[[127 128 128 129]
 [136 115 118 127]
 [111 135 133 157]
 [115 143 133 151]
 [122 129 124 113]
 [130 126 129 134]]
|
[[115 143 133 151]
 [111 135 133 157]
 [122 129 124 113]
 [127 128 128 129]
 [130 126 129 134]
 [136 115 118 127]]

[[118 129 133 111 126]
 [127 125 138 121 127]
 [125 136 119 125 132]
 [127 133 111 135 132]
 [124 135 128 114 126]
 [136 130 123 138 129]
 [135 150 123 115 126]
 [133 120 147 124 121]
 [112 114 125 135 124]]
|
[[135 150 123 115 126]
 [125 136 119 125 132]
 [124 135 128 114 126]
 [127 133 111 135 132]
 [136 130 123 138 129]
 [118 129 133 111 126]
 [127 125 138 121 127]
 [133 120 147 124 121]
 [112 114 125 135 124]]

[[136 116 125 154 140 138 140 132 136]
 [124 127 133 134 135 128 119 113 125]
 [139 129 130 151 134 124 135 122 115]]
|
[[139 129 130 151 134 124 135 122 115]
 [124 127 133 134 135 128 119 113 125]
 [136 116 125 154 140 138 140 132 136]]

[[139 133 137 119 126 127 126 129 124]
 [105 139 116 130 123 129 124 130 140]
 [139 130 136 122 121 129 126 135 127]]
|
[[105 139 116 130 123 129 124 130 140]
 [139 133 137 119 126 127 126 129 124]
 [139 130 136 122 121 129 126 135 127]]

[[129 150 124]
 [145 116 133]
 [136 121 129]
 [111 140 120]]
|
[[129 150 124]
 [111 140 120]
 [136 121 129]
 [145 116 133]]

[[129 120 122 126 119 125 125 130]
 [126 137 126 128 127 130 133 132]
 [128 135 134 120 125 133 131 129]
 [129 123 127 129 127 128 125 125]
 [124 151 124 128 125 133 142 139]
 [127 119 142 116 133 121 131 133]
 [128 134 120 137 130 131 127 123]
 [128 130 133 129 135 129 128 126]
 [132 138 126 137 131 143 118 109]
 [127 132 129 127 128 129 131 131]
 [126 127 130 123 127 122 134 137]
 [126 133 129 127 130 124 135 135]]
|
[[124 151 124 128 125 133 142 139]
 [132 138 126 137 131 143 118 109]
 [126 137 126 128 127 130 133 132]
 [128 135 134 120 125 133 131 129]
 [128 134 120 137 130 131 127 123]
 [126 133 129 127 130 124 135 135]
 [127 132 129 127 128 129 131 131]
 [128 130 133 129 135 129 128 126]
 [126 127 130 123 127 122 134 137]
 [129 123 127 129 127 128 125 125]
 [129 120 122 126 119 125 125 130]
 [127 119 142 116 133 121 131 133]]

[[142 141 147 111 105 115 135 108 120 139 134  99]
 [141 143 146 115 106 119 134 103 115 141 132 102]
 [141 134 134 121 130 149 124 141 131 123 150 141]
 [141 138 146 115 106 115 136 107 120 141 132 101]
 [116 127 140 131 119 104 129 120 123 139 117 124]
 [120 131 141 134 120 103 132 124 125 137 114 124]
 [133 132 134 119 131 149 126 140 134 122 148 142]]
|
[[141 143 146 115 106 119 134 103 115 141 132 102]
 [142 141 147 111 105 115 135 108 120 139 134  99]
 [141 138 146 115 106 115 136 107 120 141 132 101]
 [141 134 134 121 130 149 124 141 131 123 150 141]
 [133 132 134 119 131 149 126 140 134 122 148 142]
 [120 131 141 134 120 103 132 124 125 137 114 124]
 [116 127 140 131 119 104 129 120 123 139 117 124]]
---
[[125 125 130 126 124]
 [128 128 119 141 145]
 [127 132 122 123 128]
 [133 126 124 128 128]
 [121 122 153 128 120]]
|
[124 141 122 126 121]

[[107 113 127]
 [143 134 123]
 [144 134 143]]
|
[127 134 144]

[[112 143 150 133 104]
 [138 116 103 136 154]
 [102 157 104 119 126]
 [100 157 105 101 124]
 [153 156 115 147 141]]
|
[104 136 104 157 153]

[[145 110 120 130]
 [149 114  99 130]]
|
[130  99]

[[153 114 100]
 [147 123 107]
 [102 129 130]
 [120 128 138]]
|
[100 123 102]

[[120 132]
 [105 152]]
|
[132 105]

[[129 125 116 143]
 [126 153 111 152]
 [109 120 146 150]
 [147 126 117 108]]
|
[143 111 120 147]
---
[[136 126 124 130 133 117 132 137 147 148]
 [126 125 136 134 130 134 133 122 131 120]
 [148 121 108 136 115 128 130 143 118 154]
 [120 145 126 126 131 118 126 134 137 122]]
|
[[120 145 126 126 131 118 126 134 137 122]
 [136 126 124 130 133 117 132 137 147 148]
 [126 125 136 134 130 134 133 122 131 120]
 [148 121 108 136 115 128 130 143 118 154]]

[[103 141 115 106 155 134 151]
 [137 126 151  99 139 104 138]
 [110 140 104 130 122 111 101]]
|
[[103 141 115 106 155 134 151]
 [110 140 104 130 122 111 101]
 [137 126 151  99 139 104 138]]

[[139 145 121]
 [146 147 104]]
|
[[146 147 104]
 [139 145 121]]

[[128 126 123 132 107 129 127 132 121 133 129 130 150 128 144 123]
 [128 130 124 140 113 131 126 141 122 144 131 125 121 128 124 133]]
|
[[128 130 124 140 113 131 126 141 122 144 131 125 121 128 124 133]
 [128 126 123 132 107 129 127 132 121 133 129 130 150 128 144 123]]

[[142 140 124 154 115 130 115 127 128 132]
 [120 155 127 113 145 105 116 134 120 130]
 [137 134 123 147 137 127 137 125 133 134]
 [135 129 128 144 127 129 125 119 130 134]]
|
[[120 155 127 113 145 105 116 134 120 130]
 [142 140 124 154 115 130 115 127 128 132]
 [137 134 123 147 137 127 137 125 133 134]
 [135 129 128 144 127 129 125 119 130 134]]

[[122 121 121 131 128]
 [126 132 156 115 128]]
|
[[126 132 156 115 128]
 [122 121 121 131 128]]
---
[[124 113 128 118 121 135 126 128 131 128 134]
 [126 134 128 138 105 148 111 124 112 122 146]
 [124 110 128 114 134 147 120 129 131 131 145]
 [131 140 128 137 111 105 138 131 134 124 107]]
|
[[134 146 145 107]
 [128 122 131 124]
 [131 112 131 134]
 [128 124 129 131]
 [126 111 120 138]
 [135 148 147 105]
 [121 105 134 111]
 [118 138 114 137]
 [128 128 128 128]
 [113 134 110 140]
 [124 126 124 131]]

[[142 137 134 118 147 143 108 123 116 115 157 142 135 126]
 [128 114 125 144 116 119 142 143 146 128 131 129 134 131]
 [131 119 125 123 120 126 142 140 146 137 129 119 128 133]
 [122 133 132 144 129 121 122 128 125 135 121 125 126 111]
 [132 130 141 144 120 126 131 131 122 120 131 140 125 127]]
|
[[126 131 133 111 127]
 [135 134 128 126 125]
 [142 129 119 125 140]
 [157 131 129 121 131]
 [115 128 137 135 120]
 [116 146 146 125 122]
 [123 143 140 128 131]
 [108 142 142 122 131]
 [143 119 126 121 126]
 [147 116 120 129 120]
 [118 144 123 144 144]
 [134 125 125 132 141]
 [137 114 119 133 130]
 [142 128 131 122 132]]

[[123 130 122 127 120 127 122 120]
 [125 127 130 127 127 128 125 130]
 [133 124 128 123 131 127 132 129]
 [145 115 130 101 144 119 131 123]
 [152 134 118 143 104 121 126 120]
 [146 121 124 124 114 135 127 157]]
|
[[120 130 129 123 120 157]
 [122 125 132 131 126 127]
 [127 128 127 119 121 135]
 [120 127 131 144 104 114]
 [127 127 123 101 143 124]
 [122 130 128 130 118 124]
 [130 127 124 115 134 121]
 [123 125 133 145 152 146]]

[[131 123 134 132 129 123 115 123]
 [128 128 130 130 127 125 128 128]
 [128 124 124 126 126 127 131 129]
 [118 142 116 122 129 128 118 121]
 [128 128 128 128 128 128 128 128]
 [115 138 118 127 130 125 127 126]
 [149 133 140 118 157 125 136 132]
 [130 120 137 135 130 121 110 120]]
|
[[123 128 129 121 128 126 132 120]
 [115 128 131 118 128 127 136 110]
 [123 125 127 128 128 125 125 121]
 [129 127 126 129 128 130 157 130]
 [132 130 126 122 128 127 118 135]
 [134 130 124 116 128 118 140 137]
 [123 128 124 142 128 138 133 120]
 [131 128 128 118 128 115 149 130]]

[[132 124 123 133 125 106 143 117 141 122 137]
 [137 124 116 131 117 121 134 118 133 122 143]
 [135 121 119 131 126 118 134 124 145 122 134]
 [131 126 121 126 108 123 132 121 134 122 142]]
|
[[137 143 134 142]
 [122 122 122 122]
 [141 133 145 134]
 [117 118 124 121]
 [143 134 134 132]
 [106 121 118 123]
 [125 117 126 108]
 [133 131 131 126]
 [123 116 119 121]
 [124 124 121 126]
 [132 137 135 131]]

[[129 121 103]
 [128 131 140]
 [127 124 116]
 [128 130 134]
 [130 129 136]
 [131 129 141]
 [128 135 153]]
|
[[103 140 116 134 136 141 153]
 [121 131 124 130 129 129 135]
 [129 128 127 128 130 131 128]]

[[140 148 155 156]
 [144 145 138 133]
 [143 137 131 140]
 [125 130 132 123]
 [100 132 149 101]
 [121 132 150 112]]
|
[[156 133 140 123 101 112]
 [155 138 131 132 149 150]
 [148 145 137 130 132 132]
 [140 144 143 125 100 121]]
